Below is a small trained network, with its code and all its weights. Each question gives an input and a class and asks what happens when units are switched off, that is, made to give their printed mean instead of their output.

import numpy as np


def w(rows, s, z=0):
    codes = np.array(rows[::2]) - 128.0
    scale = np.full(codes.shape[1], s)
    scale[-1] = z or s
    return codes * scale


def norm(h):
    return h / np.sqrt((h * h).mean(-1, keepdims=True) + 1e-5)


def f(y):
    return np.maximum(y, 0)


def log_softmax(a):
    a = a - a.max(-1, keepdims=True)
    return a - np.log(np.exp(a).sum(-1, keepdims=True))


def net(x, mask):
    res = np.array(x, float).reshape(1, 8) / 4 @ E
    u = 0
    for l in range(2):
        y = f(norm(res) @ A[l][:, :-1].T + A[l][:, -1])
        res = res + np.where(mask[u : u + 16], y, B[l][:, -1]) @ B[l][:, :-1]
        u += 16
    return log_softmax(norm(res)[-1] @ U[:, :-1].T + U[:, -1])


A, B = {}, {}
E = w([
[127,129,127,128],'x0',
[69,173,163,32],'x1',
[128,125,129,127],'x2',
[129,131,131,131],'x3',
[86,83,254,180],'x4',
[129,131,130,131],'x5',
[7,137,17,182],'x6',
[127,127,127,128],'x7',
],0.0069)
A[0] = w([
[113,153,70,195,137],'L0N1',
[75,171,57,156,100],'L0N2',
[73,201,167,63,201],'L0N3',
[50,108,112,169,111],'L0N4',
[143,113,154,74,75],'L0N5',
[115,91,209,150,117],'L0N6',
[195,81,118,109,78],'L0N7',
[153,165,105,186,65],'L0N8',
[179,115,159,158,108],'L0N9',
[172,88,135,134,98],'L0N10',
[208,159,112,78,159],'L0N11',
[124,124,163,152,141],'L0N12',
[159,119,92,128,47],'L0N13',
[163,118,96,90,108],'L0N14',
[111,174,111,93,50],'L0N15',
[6,71,143,180,1],'L0N16',
],0.013,0.0044)
B[0] = w([
[253,162,159,59,220],'L0N1',
[150,11,113,12,231],'L0N2',
[42,112,168,97,254],'L0N3',
[127,223,101,116,217],'L0N4',
[66,134,209,110,173],'L0N5',
[160,38,140,57,229],'L0N6',
[113,108,141,166,191],'L0N7',
[126,183,147,104,158],'L0N8',
[140,110,101,158,199],'L0N9',
[158,115,50,182,178],'L0N10',
[54,243,118,250,254],'L0N11',
[161,46,124,162,178],'L0N12',
[153,201,69,127,152],'L0N13',
[73,185,183,195,184],'L0N14',
[66,83,97,137,163],'L0N15',
[120,248,141,249,222],'L0N16',
],0.0063,0.0061)
A[1] = w([
[60,98,112,56,84],'L1N1',
[65,165,223,119,100],'L1N2',
[86,106,131,8,12],'L1N3',
[119,194,144,132,100],'L1N4',
[89,188,140,192,188],'L1N5',
[148,34,177,104,146],'L1N6',
[230,80,51,112,76],'L1N7',
[138,72,119,240,113],'L1N8',
[91,76,133,78,98],'L1N9',
[116,211,89,135,91],'L1N10',
[133,46,133,123,131],'L1N11',
[93,179,51,150,68],'L1N12',
[189,197,177,159,253],'L1N13',
[151,121,79,113,67],'L1N14',
[48,68,169,109,86],'L1N15',
[130,189,121,122,91],'L1N16',
],0.011,0.0032)
B[1] = w([
[140,105,75,164,185],'L1N1',
[55,160,179,97,233],'L1N2',
[137,81,80,145,187],'L1N3',
[106,165,187,180,188],'L1N4',
[161,175,104,165,254],'L1N5',
[166,84,156,50,192],'L1N6',
[138,206,219,84,200],'L1N7',
[209,138,106,174,215],'L1N8',
[121,93,98,149,164],'L1N9',
[154,80,171,120,214],'L1N10',
[155,105,187,162,165],'L1N11',
[141,97,159,113,203],'L1N12',
[78,74,2,159,254],'L1N13',
[114,157,139,107,152],'L1N14',
[159,142,126,132,187],'L1N15',
[97,99,146,130,176],'L1N16',
],0.0097,0.0067)
U = w([
[195,159,94,231,162],'0',
[65,169,172,159,254],'1',
[250,63,196,164,37],'2',
[117,48,214,76,97],'3',
[218,162,105,60,125],'4',
[85,68,66,70,29],'5',
],0.021,0.0035)

Each question gives the input, the list of numbers given to net, and the class t.
The units are the neurons (one row each of A and B). Each row of codes is followed by its name. A weight is (code - 128) times the scale printed after its matrix; where a second scale follows, it is the last column's (A, B and U).
mask holds one flag per neuron, layer by layer. A switched-off neuron (its flag False) gives its mean, the last column of its row in B, instead of its output. The means were averaged over made-up inputs and are rounded, as every weight is.
A unit's drop is (log p(t) with every unit on - log p(t) with that unit switched off) / (log p(t) with every unit on - log p(t) with every unit switched off).
The circuit of an input: a set's keep is (log p(t) with only the set's units on - log p(t) with every unit switched off) / (log p(t) with every unit on - log p(t) with every unit switched off). Starting from the 12 units with the biggest drops (on a tie, the unit counted first), units are removed one at a time, each time the one whose removal leaves the highest keep (on an exact tie, the one counted first), for as long as the keep stays at least 0.8.
units of the circuit, in order: the units of the circuit, biggest drop first
unit that matters most: the unit with the biggest drop
k most important neurons: the k neurons with the biggest drops, biggest first
k most important neurons of layer l: the k neurons of layer l with the biggest drops, biggest first
drop when u is switched off: that unit's drop, to one decimal
input [1,5,-8,-2,0,5,8,-4], class 5: units of the circuit, in order -> (L0N2)
input [-7,5,-8,2,-7,-6,1,7], class 5: 2 most important neurons of layer 0 -> (L0N2, L0N16)
input [-5,7,5,8,1,0,0,5], class 3: 4 most important neurons -> (L0N11, L0N16, L1N13, L0N4)
input [8,-1,8,-1,4,6,5,-1], class 0: 2 most important neurons of layer 0 -> (L0N16, L0N3)
input [-1,-1,5,5,8,2,8,6], class 0: 2 most important neurons -> (L0N3, L1N5)
input [-6,-3,-5,-4,-8,2,1,-8], class 4: units of the circuit, in order -> (L0N2, L1N7)
input [2,-1,8,3,3,-4,0,8], class 2: 4 most important neurons -> (L0N6, L0N11, L0N12, L0N14)
input [-2,1,-1,-5,0,-7,1,5], class 5: 2 most important neurons -> (L0N2, L0N11)
input [2,2,-1,7,0,-6,-6,3], class 1: 2 most important neurons -> (L0N11, L0N2)
input [6,0,8,3,3,-4,5,-4], class 0: 3 most important neurons -> (L0N16, L0N3, L1N5)
input [8,-8,-8,5,1,-8,-1,7], class 2: 3 most important neurons -> (L0N11, L0N16, L0N4)
input [-1,-1,-7,-2,-4,8,1,7], class 4: 2 most important neurons -> (L0N2, L0N1)
input [1,7,0,-4,-8,-4,1,6], class 5: 2 most important neurons -> (L0N16, L0N2)
input [2,0,3,-5,-5,0,4,0], class 4: unit that matters most -> L0N1
input [1,-1,-2,1,8,5,0,-6], class 2: 2 most important neurons -> (L0N6, L0N11)
input [-1,-3,3,2,-5,0,8,-4], class 4: drop when L0N1 is switched off -> 0.2
input [3,-4,-7,2,-7,5,5,0], class 4: drop when L0N15 is switched off -> 0.0
input [2,2,-1,7,-7,0,3,8], class 5: drop when L1N3 is switched off -> 0.1
input [-7,6,3,-6,0,5,1,-8], class 5: 2 most important neurons -> (L0N11, L0N16)
input [-8,-5,-2,8,-1,-7,-6,-3], class 0: unit that matters most -> L0N11
